Below are the code and all the weights of a small trained network. Each question names an input and a class and asks about switching units off, where a switched-off unit gives its printed mean instead of its output.

import numpy as np


def w(rows, s, z=0):
    codes = np.array(rows[::2]) - 128.0
    scale = np.full(codes.shape[1], s)
    scale[-1] = z or s
    return codes * scale


def f(y):
    return y / 2 * (1 + np.tanh(0.7978845608 * (y + 0.044715 * y**3)))


def log_softmax(a):
    a = a - a.max(-1, keepdims=True)
    return a - np.log(np.exp(a).sum(-1, keepdims=True))


def net(x, mask):
    res = np.array(x, float).reshape(1, 4) / 4 @ E
    y = f(res @ A[0][:, :-1].T + A[0][:, -1])
    res = res + np.where(mask, y, B[0][:, -1]) @ B[0][:, :-1]
    return log_softmax(res[-1] @ U[:, :-1].T + U[:, -1])


A, B = {}, {}
E = w([
[248,162,228,104,39,39,232,109,191],'x0',
[27,5,156,34,135,200,244,94,179],'x1',
[2,110,212,223,89,101,96,225,255],'x2',
[51,141,62,226,177,25,226,79,114],'x3',
],0.0066)
A[0] = w([
[183,151,145,136,92,58,227,90,165,111],'n1',
[204,176,204,126,112,72,203,105,159,46],'n2',
[94,124,68,134,185,151,59,131,105,96],'n3',
[177,133,168,29,73,214,6,196,167,79],'n4',
[197,169,74,74,131,120,137,23,42,80],'n5',
[233,254,76,232,127,59,7,133,76,1],'n6',
[64,193,80,204,154,47,191,51,142,74],'n7',
[113,139,73,173,151,130,151,106,117,78],'n8',
[26,147,180,223,102,118,100,248,196,67],'n9',
[75,87,63,172,177,44,176,111,115,134],'n10',
[15,111,61,101,186,160,86,173,74,186],'n11',
[180,141,45,92,173,165,144,66,48,122],'n12',
[103,56,120,33,160,141,224,131,107,94],'n13',
[89,105,76,152,221,141,62,134,83,138],'n14',
],0.0067,0.0026)
B[0] = w([
[167,200,172,58,125,107,85,98,163,190],'n1',
[190,208,140,59,93,71,98,90,156,191],'n2',
[166,178,183,37,91,71,89,79,184,188],'n3',
[138,181,7,59,247,221,101,152,83,219],'n4',
[92,61,155,192,41,79,63,236,33,212],'n5',
[52,37,129,201,133,199,254,17,246,254],'n6',
[169,139,43,79,228,219,138,210,52,198],'n7',
[117,194,134,72,178,120,100,170,72,152],'n8',
[116,32,129,183,62,76,93,240,46,233],'n9',
[121,193,69,69,199,209,131,121,68,194],'n10',
[146,184,219,76,90,54,102,22,186,227],'n11',
[75,64,133,191,55,110,53,203,70,213],'n12',
[68,29,161,213,76,187,186,118,171,183],'n13',
[171,202,207,63,95,76,101,76,167,209],'n14',
],0.0069,0.01)
U = w([
[126,54,164,199,30,45,43,254,47,73],'0',
[180,220,228,44,71,33,86,56,173,65],'1',
[64,19,152,182,106,193,204,40,196,253],'2',
[163,164,31,68,220,191,92,181,62,24],'3',
],0.0082,0.0031)

Each question gives the input, the list of numbers given to net, and the class t.
The units are the neurons (one row each of A and B). Each row of codes is followed by its name. A weight is (code - 128) times the scale printed after its matrix; where a second scale follows, it is the last column's (A, B and U).
mask holds one flag per neuron, in row order. A switched-off neuron (its flag False) gives its mean, the last column of its row in B, instead of its output. The means were averaged over made-up inputs and are rounded, as every weight is.
A unit's drop is (log p(t) with every unit on - log p(t) with that unit switched off) / (log p(t) with every unit on - log p(t) with every unit switched off).
The circuit of an input: a set's keep is (log p(t) with only the set's units on - log p(t) with every unit switched off) / (log p(t) with every unit on - log p(t) with every unit switched off). Starting from the 12 units with the biggest drops (on a tie, the unit counted first), units are removed one at a time, each time the one whose removal leaves the highest keep (on an exact tie, the one counted first), for as long as the keep stays at least 0.8.
units of the circuit, in order: the units of the circuit, biggest drop first
k most important neurons: the k neurons with the biggest drops, biggest first
drop when u is switched off: that unit's drop, to one decimal
input [7,5,-8,4], class 0: units of the circuit, in order -> (n5)
input [-7,-7,-5,-3], class 1: 2 most important neurons -> (n14 n3)
input [3,5,4,7], class 3: units of the circuit, in order -> (n7 n10)
input [-8,7,5,1], class 1: 2 most important neurons -> (n11 n6)
input [3,-5,4,0], class 2: 2 most important neurons -> (n6 n5)
input [-8,7,3,1], class 1: 2 most important neurons -> (n11 n6)
input [-6,6,3,8], class 3: 3 most important neurons -> (n7 n10 n6)
input [-7,-1,3,7], class 1: 2 most important neurons -> (n11 n14)
input [-2,-1,-1,1], class 1: units of the circuit, in order -> (n9 n4)
input [1,-5,4,4], class 2: 3 most important neurons -> (n6 n5 n12)
input [4,7,-8,-3], class 0: 3 most important neurons -> (n5 n6 n12)
input [-2,-7,6,-1], class 2: 2 most important neurons -> (n6 n5)
input [-6,5,-8,-5], class 0: 2 most important neurons -> (n12 n5)
input [5,4,-7,-8], class 3: units of the circuit, in order -> (n4)
input [-5,6,7,-6], class 0: 2 most important neurons -> (n9 n6)
input [-6,4,0,6], class 1: units of the circuit, in order -> (n11 n6)
input [-5,3,1,1], class 1: drop when n6 is switched off -> 0.2
input [5,-6,-1,4], class 2: drop when n3 is switched off -> 0.2
input [-8,2,6,3], class 1: drop when n11 is switched off -> 0.6
input [2,-4,0,7], class 3: units of the circuit, in order -> (n7)
